The rows lie along a hidden order. The number after each row says roughly how far along it the row is, from 0 to 12. A new part has a new order.
In the rows, 128 means zero.
[120 131 138 141 129 139 134 114 129 118 122 133 128 128 110 129 125 117
 120 127]
0
[ 87 152 161 124 160 141 126 102 115 223 124 139 205 103   9 125 128 153
 125 109]
0
[ 90 143 158 144 120 157 107  91 142 191 144 129 154  71  55 131 145 128
 129 121]
0
[139 123 129 130 116 116 120 128 110 129 138 146 197 147 132 144 117 146
 124 132]
0
[134 127 122 122 115 112 140 129 116 124 132 131 145 130 123 112 126 123
 110 130]
0
[113 119 135 142 137 159 120 125 146 104 145 133  95  98 127 132 144 124
 141 124]
0
[110 140 130 146 106 115 136 122 124 143 119 125 142 141 122 134 139 105
 109 128]
0
[105 114 138 150 115 168 108 101 155 130 141 128 159  94 134 125 141 152
 150 133]
0
[143 141 119 171 222 113 124 105 122  78  86 109 117 109  60 107 146 145
 131 130]
0
[126 125 124 138 132 147 117 118 136 127 128 128 102 114 134 126 146 125
 156 123]
0
[132 130 118 128 133 122 133 132 125 136 118 140 125 106 145 133 139 119
 134 119]
0
[123 129 133 152 144 148 118 101 148 123 128 116  80  95 108 109 157 153
 159 130]
0
[158 126 112 115 131  81 154 143  98 133 112 132 167 180 106 113  87 113
  97 133]
0
[141  96 143 166 113 102 140 122 129 114 127 131  69 161 167 125 105 127
 109 128]
0
[112 133 143 151 121 157 106 115 142 122 138 131  88 112 140 133 154 142
 144 118]
0
[147 147 131 102 161 121 151 124 134 137 130 116 146 138 163 124 121 160
 137 123]
0
[ 96 103 131 109 138 105 167 138 121 201 146 114  73 130  58 100 124 108
 109 130]
12
[121 134 120 126 131 119 132 121 131 117 129 129 119 115 137 132 138 130
 127 122]
0
[116 124 119 146 146 160 127 128 136 127 138 128  96  96 123 126 135 138
 133 123]
0
[135 123 115 201 184 136 146 175  85 168 130 138   1 143  65 134 127 153
 137 121]
2
[113 120 137 143 232 210 128 150 153 119 154 149 165  57  37 145 181 187
 110 126]
0
[124 132 139  92 173 123 149 124 123 147 137 132 181 134 117 145 129 117
 133 123]
0
[109 126 137 146 132 165 116 116 149 123 133 126  96 115 133 128 132 130
 145 128]
0
[121 132 137 129 122 166 110 110 139 126 152 138 119 102 123 128 161 124
 140 128]
0
[173 143  92 170 255  37 173 114  88 126  31 119 118 115   1  80 116 124
  42 131]
0
[110 129 131 152 128 181  96 108 163 108 137 132  77  88 121 130 172 147
 171 121]
0
[120 118 136 151 116 140 131 115 128 123 124 128 119 130 117 134 119 123
 131 129]
0
[147 140 115 173 163 135 121 112 142  89 110 119  96 115 124 105 154 145
 115 128]
0

[165 106 148 109 127 115 116 107 132 123 113 148 126 108 149 151 120 112
 116 234  98 183 140  99 110 124 175 151 134 157 129 156]
6
[ 97 167 111 156 128 138 140 135 124 129 145 107 129 140 120 110 142 140
 144  36 165  79 117 148 160 129  88  93 123  95 124 101]
4
[164 118 154 122 128 119 119 104 134 125 114 176 141 101 161 136 124 115
 122 234 105 172 141  93 120 129 179 126 130 188 127 150]
6
[ 87 136 107 147 116 130 137 139 128 122 138  97 129 144 113  92 141 142
 139  15 146  83 112 162 149 129  99 125 129  39 119 116]
3
[ 88 152 120 164 112 125 139 117 140 116 139  99 155 126 136  64 142 132
 144  63 140  81 109 142 167 153 131  92 128  50 105 122]
1
[ 89 157 112 160 117 126 140 120 133 119 139  97 142 133 131  86 145 133
 144  39 153  77 112 147 171 144 114  91 127  37 114 113]
2
[158 147 131 106 165 146 125 142 106 153 135 177  97 137 119 218 119 139
 134 123 175 116 149 119 113  95  85 110 113 255 158  95]
12
[104 133 136 152 103 117 128 116 151 108 128 111 178 107 144  53 127 124
 126 126  96 118 111 127 149 169 169 112 133  21 101 153]
0
[158 153 128 117 172 149 120 150 111 162 137 188 107 131 122 183 108 145
 130 169 159 121 143 124 109  99  91 111 115 255 155  99]
12
[ 94 154 120 157 106 123 138 108 135 114 138  98 143 129 137  95 149 129
 144  71 143  87 117 140 169 148 124 101 130  33 113 121]
1
[171 125 142 107 153 138 117 135 120 138 124 172 115 116 129 167 108 129
 119 228 129 158 152 103 102 110 138 139 125 250 153 129]
11
[129 128 124 110 158 144 120 175 121 159 128 152 121 136  91 136  93 145
 111 143 121 139 133 139  99 119 102 158 119 210 142 124]
12
[128 140 116 126 153 144 129 164 113 152 140 138 104 152 101 154 111 146
 126 103 153 109 131 149 110 110  80 119 121 190 147 101]
11
[153  98 150 105 110 110 119  97 134 111 110 139 136 113 156 149 134 104
 117 231  96 179 138  97 124 128 182 149 138 110 126 157]
5
[104 122 118 147 100 120 140 102 128 110 132  94 122 136 144 120 162 120
 149  43 150  97 119 137 161 131 120  99 133  28 118 116]
1
[169  80 149  97 123 118 117 110 129 118 109 158 121 117 132 161 124 109
 113 226  90 193 143 101 103 119 167 167 137 136 127 163]
7
[ 99 183 117 168 138 138 140 128 125 137 149 119 136 134 129 107 140 144
 151  42 171  53 119 147 161 133  75  68 120 139 129  90]
4
[137 131 116 115 154 142 126 158 108 150 133 158  94 146 107 182 120 142
 128 102 154 123 141 136 106 101  86 127 122 227 153 102]
11
[150  43 138  73 112 120 116 150 129 121 102 119 107 139  92 150 109 109
  95 215  81 213 132 126  74 119 150 218 140 119 134 173]
10
[167  94 146 103 117 117 115 114 130 117 111 132 128 113 141 152 118 107
 114 231  93 182 138 101 109 124 171 153 136 151 127 161]
7
[139 129 144 140 110 110 127  92 144 107 122 121 154 106 164 105 145 113
 132 178 118 132 126 109 151 145 171 106 134  62 110 153]
1
[104  84 127 127  82 107 135 105 143  93 115  72 146 126 134  80 150 109
 122  95  97 146 111 138 145 152 170 156 144   1 101 175]
0
[123 147 113 126 157 148 130 160 114 152 137 163 106 143  99 155 117 147
 130  76 159 110 132 145 120 105  82 126 117 196 147  95]
10
